Below are the code and all the weights of a small trained network. Each question names an input and a target symbol and asks about switching units off, where a switched-off unit gives its printed mean instead of its output.

import numpy as np


def w(rows, s, z=0):
    codes = np.array(rows[::2]) - 128.0
    scale = np.full(codes.shape[1], s)
    scale[-1] = z or s
    return codes * scale


def norm(h):
    return h / np.sqrt((h * h).mean(-1, keepdims=True) + 1e-5)


def f(y):
    return np.maximum(y, 0)


def softmax(a):
    e = np.exp(a - a.max(-1, keepdims=True))
    return e / e.sum(-1, keepdims=True)


def log_softmax(a):
    a = a - a.max(-1, keepdims=True)
    return a - np.log(np.exp(a).sum(-1, keepdims=True))


def net(x, mask):
    ids = ['αγεζηθλμξστφψω'.index(c) for c in x.split()]
    T = len(ids)
    res = E[ids] + P[:T]
    q, k, v = (norm(res) @ M[0].T for M in (Q, K, V))
    z = softmax(np.where(np.tri(T) > 0, q @ k.T / 2**0.5, -1e9)) @ v
    res = res + np.where(mask[0], z, O[0][:, -1]) @ O[0][:, :-1]
    y = f(norm(res) @ A[0][:, :-1].T + A[0][:, -1])
    res = res + np.where(mask[1:17], y, B[0][:, -1]) @ B[0][:, :-1]
    return log_softmax(norm(res)[-1] @ U[:, :-1].T + U[:, -1])


Q, K, V, O, A, B = {}, {}, {}, {}, {}, {}
E = w([
[152,156,133,174,138,142,105,105,179,84],'α',
[138,150,134,185,144,148,97,104,170,83],'γ',
[155,164,146,165,141,149,108,105,179,87],'ε',
[133,143,155,194,134,127,113,113,175,69],'ζ',
[145,174,150,170,125,155,115,115,158,68],'η',
[104,96,155,190,134,130,120,128,153,45],'θ',
[75,110,132,161,225,94,66,93,151,131],'λ',
[102,137,195,132,162,109,120,46,114,71],'μ',
[82,158,73,166,136,206,253,90,35,169],'ξ',
[110,48,189,81,128,146,115,158,94,82],'σ',
[43,146,137,162,59,125,49,76,112,128],'τ',
[133,187,54,201,142,98,113,141,63,97],'φ',
[84,148,172,100,113,180,39,164,151,169],'ψ',
[152,132,103,131,176,119,115,209,64,98],'ω',
],0.0066)
P = w([
[208,115,72,35,103,47,32,149,155,3],'0',
[173,143,84,36,151,112,54,138,158,21],'1',
[140,147,110,36,166,109,73,136,132,25],'2',
[151,169,125,76,162,134,110,151,154,56],'3',
[147,174,135,98,162,147,123,151,153,75],'4',
[141,156,146,116,164,155,135,155,155,89],'5',
[144,161,162,131,167,166,145,157,150,107],'6',
[134,146,168,151,163,182,144,158,140,119],'7',
[135,140,183,165,170,189,150,156,140,137],'8',
[130,132,195,183,165,201,151,160,137,153],'9',
[127,118,205,196,173,216,148,160,125,171],'10',
[128,120,215,215,181,228,148,154,120,187],'11',
[129,127,229,228,182,252,146,165,126,204],'12',
],0.003)
Q[0] = w([
[215,93,32,57,10,59,187,133,141,250],'head 1',
[95,96,84,2,92,61,114,85,41,217],'head 1',
],0.0064)
K[0] = w([
[162,149,151,100,150,42,29,118,231,1],'head 1',
[185,142,42,55,56,104,45,148,154,53],'head 1',
],0.007)
V[0] = w([
[172,110,82,135,213,120,175,215,68,109],'head 1',
[137,116,176,140,192,94,47,254,134,177],'head 1',
],0.0059)
O[0] = w([
[205,213,182,148,197,9,47,197,86,161,205],'head 1',
[62,253,105,44,199,88,162,169,118,64,2],'head 1',
],0.0059,0.0045)
A[0] = w([
[115,191,117,137,148,136,64,84,169,103,50],'neuron 1',
[83,100,8,144,95,133,233,127,86,113,19],'neuron 2',
[110,67,167,136,106,128,97,77,177,132,116],'neuron 3',
[128,148,126,113,123,71,195,111,160,56,33],'neuron 4',
[180,49,143,191,149,120,121,76,132,178,98],'neuron 5',
[123,116,166,184,116,189,148,85,171,127,167],'neuron 6',
[95,194,89,95,183,80,102,80,140,112,56],'neuron 7',
[106,61,196,63,96,93,161,196,80,125,7],'neuron 8',
[174,64,102,161,127,190,81,120,170,150,181],'neuron 9',
[131,156,168,156,197,174,115,109,138,112,11],'neuron 10',
[104,182,2,107,170,144,213,112,95,156,67],'neuron 11',
[131,113,169,137,145,66,65,171,178,140,54],'neuron 12',
[77,130,77,79,144,130,224,127,188,102,12],'neuron 13',
[163,105,154,136,87,64,32,113,154,183,74],'neuron 14',
[63,121,9,63,141,195,222,145,106,141,73],'neuron 15',
[123,212,115,185,172,45,102,141,85,150,132],'neuron 16',
],0.0064,0.0022)
B[0] = w([
[148,175,169,216,112,88,116,189,125,153,168],'neuron 1',
[160,117,46,70,86,183,45,191,155,251,146],'neuron 2',
[128,85,124,104,125,152,162,88,93,139,203],'neuron 3',
[148,126,101,70,170,191,139,135,128,240,165],'neuron 4',
[77,186,151,119,150,114,153,149,206,58,255],'neuron 5',
[148,113,122,129,77,64,140,147,110,63,231],'neuron 6',
[80,37,153,114,116,160,191,113,179,126,160],'neuron 7',
[168,95,98,180,64,153,159,75,196,237,135],'neuron 8',
[70,152,152,85,179,120,139,107,85,192,243],'neuron 9',
[206,128,61,95,121,181,124,131,174,147,170],'neuron 10',
[200,106,46,13,248,191,133,71,117,53,148],'neuron 11',
[145,211,117,209,87,118,178,137,113,136,193],'neuron 12',
[38,215,93,175,110,68,34,108,109,118,148],'neuron 13',
[127,131,42,71,189,226,128,116,92,175,213],'neuron 14',
[158,151,230,175,67,140,1,163,72,157,153],'neuron 15',
[106,6,104,65,64,80,127,80,88,154,171],'neuron 16',
],0.006,0.0075)
U = w([
[246,82,55,83,198,227,33,58,58,210,110],'α',
[100,103,225,232,154,99,112,80,109,171,153],'γ',
[150,196,150,59,97,93,110,110,113,126,14],'ε',
[102,230,27,181,43,63,116,54,177,142,49],'ζ',
[204,188,168,102,46,117,103,88,67,75,99],'η',
[218,143,147,207,101,147,100,234,209,79,216],'θ',
[45,122,20,58,254,117,136,151,234,102,74],'λ',
[97,44,144,96,129,178,167,23,153,14,201],'μ',
[75,240,95,102,221,139,255,112,79,123,4],'ξ',
[138,5,148,51,140,168,232,159,216,193,107],'σ',
[36,69,70,152,19,228,68,103,139,153,124],'τ',
[192,25,75,185,82,31,99,95,42,163,113],'φ',
[39,222,159,32,137,179,47,187,108,107,227],'ψ',
[123,160,180,51,202,12,113,231,39,111,165],'ω',
],0.0076,0.0039)

Each question gives the input, a string of symbols that net reads in full, and the target symbol t.
The units are the heads (2 rows each of Q, K, V and O) and the neurons (one row each of A and B). Each row of codes is followed by its name. A weight is (code - 128) times the scale printed after its matrix; where a second scale follows, it is the last column's (O, A, B and U).
mask holds one flag per unit, heads first, then neurons. A switched-off unit (its flag False) gives its mean, the last column of its rows in O or B, instead of its output. The means were averaged over made-up inputs and are rounded, as every weight is.
A unit's drop is (log p(t) with every unit on - log p(t) with that unit switched off) / (log p(t) with every unit on - log p(t) with every unit switched off).
The circuit of an input: a set's keep is (log p(t) with only the set's units on - log p(t) with every unit switched off) / (log p(t) with every unit on - log p(t) with every unit switched off). Starting from the 12 units with the biggest drops (on a tie, the unit counted first), units are removed one at a time, each time the one whose removal leaves the highest keep (on an exact tie, the one counted first), for as long as the keep stays at least 0.8.
circuit, biggest first: the units of the circuit, biggest drop first
unit that matters most: the unit with the biggest drop
top k neurons: the k neurons with the biggest drops, biggest first
input θ θ μ ζ, target μ: circuit, biggest first => head 1
input θ ζ θ θ ε, target θ: circuit, biggest first => head 1; neuron 1; neuron 14; neuron 10
input ζ θ φ θ, target φ: circuit, biggest first => head 1; neuron 16; neuron 5
input ζ ζ μ ω θ η τ θ τ θ η θ, target θ: circuit, biggest first => neuron 9; neuron 14; head 1; neuron 10
input γ λ ζ θ λ ζ ζ, target λ: top 2 neurons => neuron 13; neuron 7
input ζ θ θ λ φ θ ψ γ λ μ θ θ, target μ: top 3 neurons => neuron 12; neuron 1; neuron 15
input θ θ ξ θ γ μ ζ, target α: top 3 neurons => neuron 14; neuron 1; neuron 9
input θ θ θ λ η θ, target λ: circuit, biggest first => head 1; neuron 4; neuron 9
input ξ ζ ζ ζ σ ζ, target γ: circuit, biggest first => head 1; neuron 9
input θ θ ξ θ η, target α: circuit, biggest first => neuron 14; head 1
input ζ θ η τ ζ ζ θ θ σ θ, target σ: top 3 neurons => neuron 16; neuron 7; neuron 5
input ζ τ α θ α ω ζ η μ ζ τ ξ, target α: top 2 neurons => neuron 11; neuron 2
input θ θ ξ, target α: circuit, biggest first => neuron 11; neuron 15
input σ φ θ η ζ θ, target θ: top 3 neurons => neuron 9; neuron 14; neuron 5
input μ σ θ θ θ θ τ θ θ, target τ: top 2 neurons => neuron 5; neuron 2
input θ θ λ θ θ γ, target θ: circuit, biggest first => head 1; neuron 1; neuron 9
input ξ σ ξ σ ξ τ, target α: unit that matters most => neuron 14
input θ λ τ, target τ: circuit, biggest first => head 1; neuron 2
input ψ ψ θ ζ ζ θ ζ θ ζ λ θ τ σ, target τ: top 3 neurons => neuron 8; neuron 5; neuron 9
input ε θ ξ θ, target γ: circuit, biggest first => head 1; neuron 9
input ψ μ θ γ, target μ: top 2 neurons => neuron 12; neuron 3
input σ θ ζ ψ ε θ ζ ε θ θ σ θ θ, target σ: top 3 neurons => neuron 16; neuron 5; neuron 10
input ξ ζ ζ θ, target α: circuit, biggest first => neuron 14
input η θ θ ε ζ θ η ζ ζ φ θ φ, target φ: top 2 neurons => neuron 16; neuron 5
input ψ ζ μ θ ζ φ σ θ θ τ θ μ, target τ: top 2 neurons => neuron 2; neuron 15
